Below are the code and all the weights of a small trained network. Each question names an input and a target symbol and asks about switching units off, where a switched-off unit gives its printed mean instead of its output.

import numpy as np


def w(rows, s, z=0):
    codes = np.array(rows[::2]) - 128.0
    scale = np.full(codes.shape[1], s)
    scale[-1] = z or s
    return codes * scale


def norm(h):
    return h / np.sqrt((h * h).mean(-1, keepdims=True) + 1e-5)


def f(y):
    return y / 2 * (1 + np.tanh(0.7978845608 * (y + 0.044715 * y**3)))


def softmax(a):
    e = np.exp(a - a.max(-1, keepdims=True))
    return e / e.sum(-1, keepdims=True)


def log_softmax(a):
    a = a - a.max(-1, keepdims=True)
    return a - np.log(np.exp(a).sum(-1, keepdims=True))


def net(x, mask):
    ids = ['βγεηλξπφω'.index(c) for c in x.split()]
    T = len(ids)
    res = E[ids] + P[:T]
    u = 0
    for l in range(2):
        r = norm(res)
        for j in range(2):
            rows = slice(2 * j, 2 * j + 2)
            q, k, v = (r @ M[l][rows].T for M in (Q, K, V))
            z = softmax(np.where(np.tri(T) > 0, q @ k.T / 2**0.5, -1e9)) @ v
            o = O[l][rows]
            res = res + np.where(mask[u + j], z, o[:, -1]) @ o[:, :-1]
        u += 2
        y = f(norm(res) @ A[l][:, :-1].T + A[l][:, -1])
        res = res + np.where(mask[u : u + 4], y, B[l][:, -1]) @ B[l][:, :-1]
        u += 4
    return log_softmax(norm(res)[-1] @ U[:, :-1].T + U[:, -1])


Q, K, V, O, A, B = {}, {}, {}, {}, {}, {}
E = w([
[156,84,96,85,98],'β',
[144,167,128,85,104],'γ',
[78,157,127,174,163],'ε',
[114,168,121,58,106],'η',
[180,164,98,111,210],'λ',
[73,102,115,43,207],'ξ',
[153,156,104,71,78],'π',
[196,74,113,87,110],'φ',
[120,139,151,27,254],'ω',
],0.0058)
P = w([
[252,51,167,66,63],'0',
[122,157,112,104,90],'1',
[117,158,123,104,100],'2',
[117,150,128,98,108],'3',
[119,146,132,95,114],'4',
[125,138,132,95,124],'5',
[126,133,137,96,133],'6',
[122,123,136,97,140],'7',
[123,111,137,97,148],'8',
[120,109,137,102,153],'9',
[118,102,134,106,160],'10',
[112,95,137,107,166],'11',
],0.0029)
Q[0] = w([
[154,91,167,250,24],'L0H0',
[67,186,109,198,67],'L0H0',
[57,199,81,165,254],'L0H1',
[73,68,179,204,214],'L0H1',
],0.0068)
K[0] = w([
[181,136,111,24,79],'L0H0',
[121,144,72,68,136],'L0H0',
[133,134,171,122,21],'L0H1',
[180,155,83,2,14],'L0H1',
],0.0093)
V[0] = w([
[141,138,41,74,99],'L0H0',
[254,113,249,98,94],'L0H0',
[247,178,48,114,156],'L0H1',
[147,112,151,137,65],'L0H1',
],0.0039)
O[0] = w([
[121,129,77,165,177,160],'L0H0',
[27,241,161,139,110,7],'L0H0',
[156,182,77,190,110,245],'L0H1',
[98,69,167,163,1,88],'L0H1',
],0.005,0.0016)
A[0] = w([
[120,50,63,253,119,124],'L0N0',
[213,40,25,176,154,5],'L0N1',
[9,248,118,206,152,146],'L0N2',
[70,23,162,51,187,38],'L0N3',
],0.0039,0.0024)
B[0] = w([
[252,59,113,14,96,137],'L0N0',
[76,226,147,44,135,155],'L0N1',
[211,93,166,4,155,254],'L0N2',
[169,219,54,196,64,156],'L0N3',
],0.0039,0.0021)
Q[1] = w([
[130,93,86,125,101],'L1H0',
[50,154,168,170,86],'L1H0',
[88,205,94,113,187],'L1H1',
[251,95,86,70,189],'L1H1',
],0.014)
K[1] = w([
[106,131,174,157,75],'L1H0',
[144,154,63,65,116],'L1H0',
[88,102,104,160,238],'L1H1',
[111,115,204,248,114],'L1H1',
],0.012)
V[1] = w([
[110,165,44,167,151],'L1H0',
[2,152,129,147,62],'L1H0',
[11,87,65,97,141],'L1H1',
[85,214,56,139,79],'L1H1',
],0.0059)
O[1] = w([
[100,250,135,168,127,88],'L1H0',
[119,128,210,143,235,66],'L1H0',
[27,81,64,132,3,45],'L1H1',
[101,156,165,236,55,252],'L1H1',
],0.0058,0.0037)
A[1] = w([
[167,95,178,242,116,49],'L1N0',
[189,118,148,123,182,6],'L1N1',
[164,47,139,70,155,115],'L1N2',
[121,172,149,2,106,233],'L1N3',
],0.0073,0.0019)
B[1] = w([
[113,26,54,112,160,172],'L1N0',
[76,168,135,227,111,192],'L1N1',
[67,193,130,72,3,232],'L1N2',
[121,65,104,122,185,254],'L1N3',
],0.0056,0.0036)
U = w([
[34,148,70,153,79,219],'β',
[130,166,197,255,65,1],'γ',
[41,96,212,78,189,183],'ε',
[153,94,168,73,59,109],'η',
[175,224,88,120,173,222],'λ',
[112,120,55,50,193,136],'ξ',
[183,53,108,209,137,115],'π',
[172,174,231,124,175,50],'φ',
[111,66,96,106,151,73],'ω',
],0.013,0.0027)

Each question gives the input, a string of symbols that net reads in full, and the target symbol t.
The units are the heads (2 rows each of Q, K, V and O) and the neurons (one row each of A and B). Each row of codes is followed by its name. A weight is (code - 128) times the scale printed after its matrix; where a second scale follows, it is the last column's (O, A, B and U).
mask holds one flag per unit, layer by layer, with each layer's heads first. A switched-off unit (its flag False) gives its mean, the last column of its rows in O or B, instead of its output. The means were averaged over made-up inputs and are rounded, as every weight is.
A unit's drop is (log p(t) with every unit on - log p(t) with that unit switched off) / (log p(t) with every unit on - log p(t) with every unit switched off).
The circuit of an input: a set's keep is (log p(t) with only the set's units on - log p(t) with every unit switched off) / (log p(t) with every unit on - log p(t) with every unit switched off). Starting from all 12 units, units are removed one at a time, each time the one whose removal leaves the highest keep (on an exact tie, the one counted first), for as long as the keep stays at least 0.8.
units of the circuit, in order: the units of the circuit, biggest drop first
k most important neurons: the k neurons with the biggest drops, biggest first
k most important neurons of layer l: the k neurons of layer l with the biggest drops, biggest first
heads that matter: for each layer, one digit per head in row order, 1 if its drop is at least 0.15 and else 0, layers parted by /
input π γ π π ω ξ π β, target β: units of the circuit, in order : [L0H0 L0N2]
input ω λ ω η, target ξ: units of the circuit, in order : [L1N3]
input γ ω ε β, target γ: units of the circuit, in order : [L0H0 L1H1 L1H0]
input π φ β λ ε γ β, target π: 2 most important neurons of layer 1 : [L1N0 L1N2]
input ξ π γ, target β: 3 most important neurons of layer 0 : [L0N0 L0N2 L0N3]
input π π γ λ φ η ξ φ, target β: 3 most important neurons : [L0N2 L0N0 L0N1]
input η π ξ π π φ β π γ, target β: units of the circuit, in order : [L1H1 L0N2]
input γ φ β λ ω π π, target ξ: 2 most important neurons : [L0N2 L1N3]
input γ ε γ, target γ: 4 most important neurons : [L1N1 L0N0 L0N2 L0N3]
input ξ π ξ ε π η π π π φ γ φ, target ξ: heads that matter : 01 / 01
input β λ φ η ε π, target β: 3 most important neurons of layer 0 : [L0N3 L0N2 L0N0]
input π φ π ε ξ γ, target π: heads that matter : 11 / 01
input π π λ π η γ η ξ φ, target β: 2 most important neurons of layer 0 : [L0N2 L0N1]
input ω η φ ξ φ β, target β: heads that matter : 10 / 01
input λ β π π η φ π η, target λ: heads that matter : 01 / 10
input γ λ π β ε ξ λ β π φ, target γ: units of the circuit, in order : [L0H1 L1H1 L1H0]
input η ξ λ π γ ξ γ γ π λ ε ε, target η: 3 most important neurons : [L0N0 L0N2 L0N3]
input η φ φ π η, target ε: 3 most important neurons of layer 0 : [L0N2 L0N3 L0N0]
input λ β π ε π, target λ: units of the circuit, in order : [L1H1 L0N2 L1N0]
input η ε η γ π π ε β ε ξ, target η: 2 most important neurons : [L0N2 L0N0]
input π η γ π γ π π ε ω, target π: most important neuron : [L0N2]
input π ε π ξ β π, target π: 2 most important neurons of layer 1 : [L1N0 L1N2]
input π γ π, target γ: units of the circuit, in order : [L1H1 L0H0 L1H0]
input β π η ω η λ β, target λ: units of the circuit, in order : [L0H1]
